Each row has a name. Each piece below is followed by the name of the row it came from. Each question is about the rows just above it.

K_145: [ 11 -83  17  -8 -41 -38   3]
K_481: [-27  19  11 -83  18  -8  16]
K_53: [ 40 -29 -14  -5 -56 -26 -13]
K_660: [ 46  29  36   2 -56 -26 -13]
[ 46  29  36   2 -56 -26 -13] -> K_660
[ 40 -29 -14] -> K_53
[ 11 -83  18  -8] -> K_481
The row with [ 17  -8 -41 -38] is -> K_145
[-83  18  -8  16] -> K_481

K_674: [ -7  -6  -4  -2  -8  65 -10  34]
K_914: [ -7  -6  -4  -2  -8  65   9 -17]
K_481: [ -8  -4  -6  -8  -2  68  22 -12]
[ -7  -6  -4  -2  -8  65   9 -17] -> K_914
[ -7  -6  -4  -2  -8  65 -10  34] -> K_674

K_473: [ 42  39  32  20  19  29  27 -46  45 -50  31  32  37 -45  46  42 -44 -48
 -45  37 -48  36  45]
K_145: [-45 -49 -42  34  -7 -44  27 -46  45 -50  31  44  48 -46  43  46 -48 -41
 -47  51 -48  42  47]
K_140: [31 33 38 47 37  8 31 36 42 37 50 42 42 36 40 48 40 45 34 46 35 39 43]
K_481: [32 26 38 47  8 31 37 23 39 39 45 47 46 39 33 38 36 42 36 32 20 19 29]
K_53: [-51 -54 -51  47  -9 -44  38 -50  43 -47  42  40  48 -47  49  49 -45 -42
 -54  46 -54  86  46]
K_914: [-43 -48 -43 -37  -3 -44 -35 -45  -5 -40 -42 -29 -35 -42 -21 -39 -44 -46
 -39 -36 -41  23 -30]
[42 36 32 20 19 29] is in which row? -> K_481
[31 36 42 37 50] -> K_140
[47  8 31 37] -> K_481
[ 42  39  32  20  19  29  27 -46  45 -50  31  32  37 -45  46  42 -44 -48
 -45  37 -48  36  45] -> K_473
Where do [32 26 38 47  8 31 37 23 39 39 45 47 46 39 33 38 36 42 36 32 20 19 29] appear? -> K_481
The row with [ 29  27 -46  45 -50  31  32  37 -45  46] is -> K_473
[-44  38 -50  43 -47] -> K_53

K_53: [-21  30  14   3  14  14   8  17  15  17  14  35 -41 -17  -4 -44 -10  26
 -47  -5 -10  18 -21  10 -12  40 -29 -31   5 -73  11  -5 -10 -10 -24 -13
  21 -21 -47   8 -46   7   7   9  11  -6  22 -22  14  42  11   6 -15 -12
  26   6  13 -39  -5]
K_140: [ -5  12  25  11  -7  -5 -23  15 -20 -37  13  29 -54  14 -11 -52 -18  32
  -9  12 -28   8  -7   6 -16   7  -4 -13 -36 -41  26 -45  10   2 -13 -25
  23 -28 -17 -37 -39  25   4 -24 -12  -8  24 -21 -27  61  11  -1 -75 -46
  21 -13  28 -44   2]
K_145: [ -5  12  25  11  -7  -5 -23  16 -20 -37  13  29 -54  -6 -11 -52 -18  32
  -9  12 -28   8  -7   6 -16   7  -4 -13 -36 -41  26 -45  10   2 -13 -25
  23 -28 -17 -37 -39  25   4 -24 -20  -3   5 -18   8  96  16  -5 -27   7
  21  12   4 -23 -17]
K_276: [-11  19  20  10 -13 -14  23  15 -20 -37  13  29 -54  14 -11 -52 -18  32
  -9  12 -28   8  -7   6 -16   7  -4 -13 -36 -41  26 -45  10   2 -13 -25
  23 -28 -17 -37 -39  25   4 -24 -20  -3   5 -18   8  46  16  -5 -27   7
  21  12   4 -23 -17]
K_481: [ -5  12  25  11  -7  -5 -23  15 -20 -37  13  29 -54  14 -11 -52 -18  32
  -9  12 -15   8  -7   6 -16   7  -4 -13 -36 -41  26 -45  10   2 -13 -25
  23 -28 -17 -37 -39  25   4 -24 -12  -8  24 -21 -27  61  11  -1 -75 -46
  21   6  28 -44   2]
K_435: [  2 -11  17   3  14  15 -41  17  14   8  14  35  14  -4 -16 -36   7  -7
 -36  -1   0   1  -9 -18  -1  -9  21 -23 -10 -18 -11 -39   5  12  39 -27
  22 -33 -24 -20 -45  35  13 -23  -9  -8  29 -21  -9  19  20  10 -13 -14
  23   6  15 -28 -20]
Which row holds [-18 -11]? -> K_435
[-20 -45  35  13 -23  -9  -8  29 -21  -9  19  20] -> K_435
[ -5  12  25  11  -7  -5 -23  15 -20 -37  13  29 -54  14 -11 -52 -18  32
  -9  12 -28   8  -7   6 -16   7  -4 -13 -36 -41  26 -45  10   2 -13 -25
  23 -28 -17 -37 -39  25   4 -24 -12  -8  24 -21 -27  61  11  -1 -75 -46
  21 -13  28 -44   2] -> K_140
Where do [ -9  19  20  10 -13 -14  23] appear? -> K_435
Where do [-11  17   3  14] appear? -> K_435
[ 17   3  14  15 -41  17  14   8  14  35  14] -> K_435
[-24 -20  -3   5 -18   8  96  16] is in which row? -> K_145

K_49: [  0 -32  75 -25 -35  22 -35 -30 -20  -6  33 -30 -28]
K_435: [-27  35 -26  34 -24   1 -26  41 -34 -14  34 -19 -22]
K_674: [-25 -26 -24  35  34   0 -32  75 -25 -32  22 -35 -30]
The row with [  0 -32  75 -25 -32  22 -35 -30] is -> K_674
[-26  34 -24   1 -26] is in which row? -> K_435
Where do [ 35 -26  34 -24] appear? -> K_435
[-35 -30 -20  -6] -> K_49
[-35  22 -35 -30 -20  -6  33] is in which row? -> K_49
[  0 -32  75 -25 -35  22 -35 -30 -20  -6  33 -30 -28] -> K_49

K_49: [ -9  39 -37  30  -7  -2  -5 -45 -19  -7   0 -14]
K_914: [ 14  12 -26  10  -1 -42   6  36  -2   7 -19  54]
K_435: [ -6  -1  20 -29  -4  -9  -4 -25  -4  -3 -10 -35]
K_481: [  3  -5  -1   2 -33   4 -10 -51   7  -2 -40  84]
K_140: [ -5  14 -58   1   8  19  -9 -40 -17   8   6  24]
K_674: [  2  17   4   2  15 -32   0  -5  13 -13 -11  10]
K_276: [ 17 -24  20 -29  -1 -40   4  30  29 -12   0  13]
[ 0 -5] -> K_674
[ 20 -29  -4  -9  -4 -25  -4] is in which row? -> K_435
The row with [ -1 -42] is -> K_914
Where do [-51   7  -2] appear? -> K_481
[ -6  -1  20 -29  -4  -9  -4 -25  -4  -3 -10 -35] -> K_435

K_145: [-19 -59  17  14  54 -50  34  52 -31 -28  46   1  46 -78 -15  37 -39]
K_53: [ 64 -34 -33  63  -3 -50  34  52 -31 -28  46   1  46 -78 -15  37 -18]
K_276: [-19 -59  17  14  54 -50  34  52 -34 -19  63  -1  56 -67 -45  30 -53]
K_435: [-31 -29  17  25  89 -43  34  64 -34 -33  63  -1  56 -67 -45  30 -53]
[ 64 -34 -33  63  -1] -> K_435
The row with [ 64 -34 -33  63  -3 -50  34  52 -31 -28  46   1  46 -78 -15  37 -18] is -> K_53
[-19 -59  17  14  54 -50  34  52 -31 -28  46   1  46 -78 -15  37 -39] -> K_145

K_67: [ 29 -14 -31  80 -30  -6  37]
K_49: [ 26 -16 -33  77 -32  -8  35]
K_140: [ 26 -16 -33  77 -32  -8  37]
[ 26 -16 -33  77 -32  -8  37] -> K_140
[ 80 -30] -> K_67
[ 26 -16 -33  77 -32  -8  35] -> K_49
[ 80 -30  -6  37] -> K_67

K_660: [-11  -3   3  -8  -9  -8  -5   3  -9  -4 -12  18  10   5 -13 -27   2 -26
 -12  -1   0  38  -5 -43  -7   4   9  -1]
K_53: [  1  -9  -2   6   3   4  -8  -5   8  -5 -10  -2  -6  33   3   5   4  12
  -8 -10  -9 -25  -1 -41  -3   2   0  23]
K_435: [  3 -11  -8  11   2  -2  11   5 -14  -5 -14   2   1  11  -7  -3  -2  26
   1  -8  13  -3  -3 -41 -17   9   4  -1]
K_481: [-11  -3   3  -8  -9  -8  -5   3  -9   3 -12  18  10   5 -13 -27   2 -26
 -12  -1   0  38  -5 -43  -7   0   5  11]
K_674: [ -5   6   2   1 -10   4   4  15  -4  -4   4   7  13  26  -9   7   2   5
  -6  20  24  42 -11 -10   6  -1  -6 -41]
K_67: [  3  -7  -5  -9   0   6  -5   7 -30   1   7  -9  -5 -11  16  23  -7   2
 -11 -16   0  56  16  53   3  -2   5 -31]
K_49: [ -3  12 -10  -2  22  -2   4  -6  -3   1   4   9   3 -15  14 -16  -3  17
   4   9   9   6  -3 -11  19   8   8 -27]
K_473: [  8   4  -2   9   7   5   5   5  -5   0   5  11  -8   9   2   1 -11  20
   6  -5  -3 -85   3   2   0  -1  -1  20]
K_145: [ 15  -7   3 -22 -14   4  -2  -2  10  -1   6   0  -1  -2  -2 -15 -10  39
  20  21  -2  23   3 -25   7   5   7 -17]
K_140: [  0  -3   2   6  11  -4   4   4   4  -9 -17 -13   0  -9   2  11  -1 -16
  -4 -29   0 -39   2  13   4   2  -2   6]
[ 0 -9] -> K_140
Where do [ 9  4 -1] appear? -> K_435
Where do [ 7 13] appear? -> K_674
Which row holds [  3 -11]? -> K_435
Which row holds [ 15  -7   3 -22 -14   4  -2  -2  10  -1   6   0  -1  -2  -2 -15 -10  39
  20  21  -2  23   3 -25   7   5   7 -17]? -> K_145

K_67: [ -4  14  -9  12  45  34  34 -36]
K_140: [-27 -53  -4  14  45  40  36 -27]
K_914: [-9 12 -4 14 45 40 36 17]
K_145: [15 29  8 11 31 27 28 15]
K_674: [-33 -65  -6  16  53  46  46 -33]
Where do [-53  -4  14  45  40  36] appear? -> K_140
[ -4  14  -9  12  45  34  34 -36] -> K_67
[-9 12 -4 14 45] is in which row? -> K_914
[-9 12 45 34] is in which row? -> K_67

K_674: [ -2 -51  51   7  48 -40  44 -12  12  20  -8  34 -26  66  12   8 -16  63
   4  10  10   3 -65]
K_145: [ 17   0 -18  -8  33  63 -39  21   9   8  15  55  20  30 -58   3  -2  18
  75  -9  14  61  73]
K_481: [ -2 -51  51   7  48 -40  44 -12  12  20  -8  34   3 -58  30  20  42  17
 -85  19 -16  -8 -75]
K_660: [-30  34   3   6  13 -69  25  17 -43   2  12  35  -1  -6 -12 -12  -2 -50
   6  17  -1  36  63]
Where do [17 -1] appear? -> K_660
[ 33  63 -39  21   9   8  15  55  20  30 -58   3] is in which row? -> K_145
Where do [ 20  30 -58   3] appear? -> K_145
[-18  -8  33  63 -39  21   9   8  15] -> K_145
[-50   6  17  -1] -> K_660

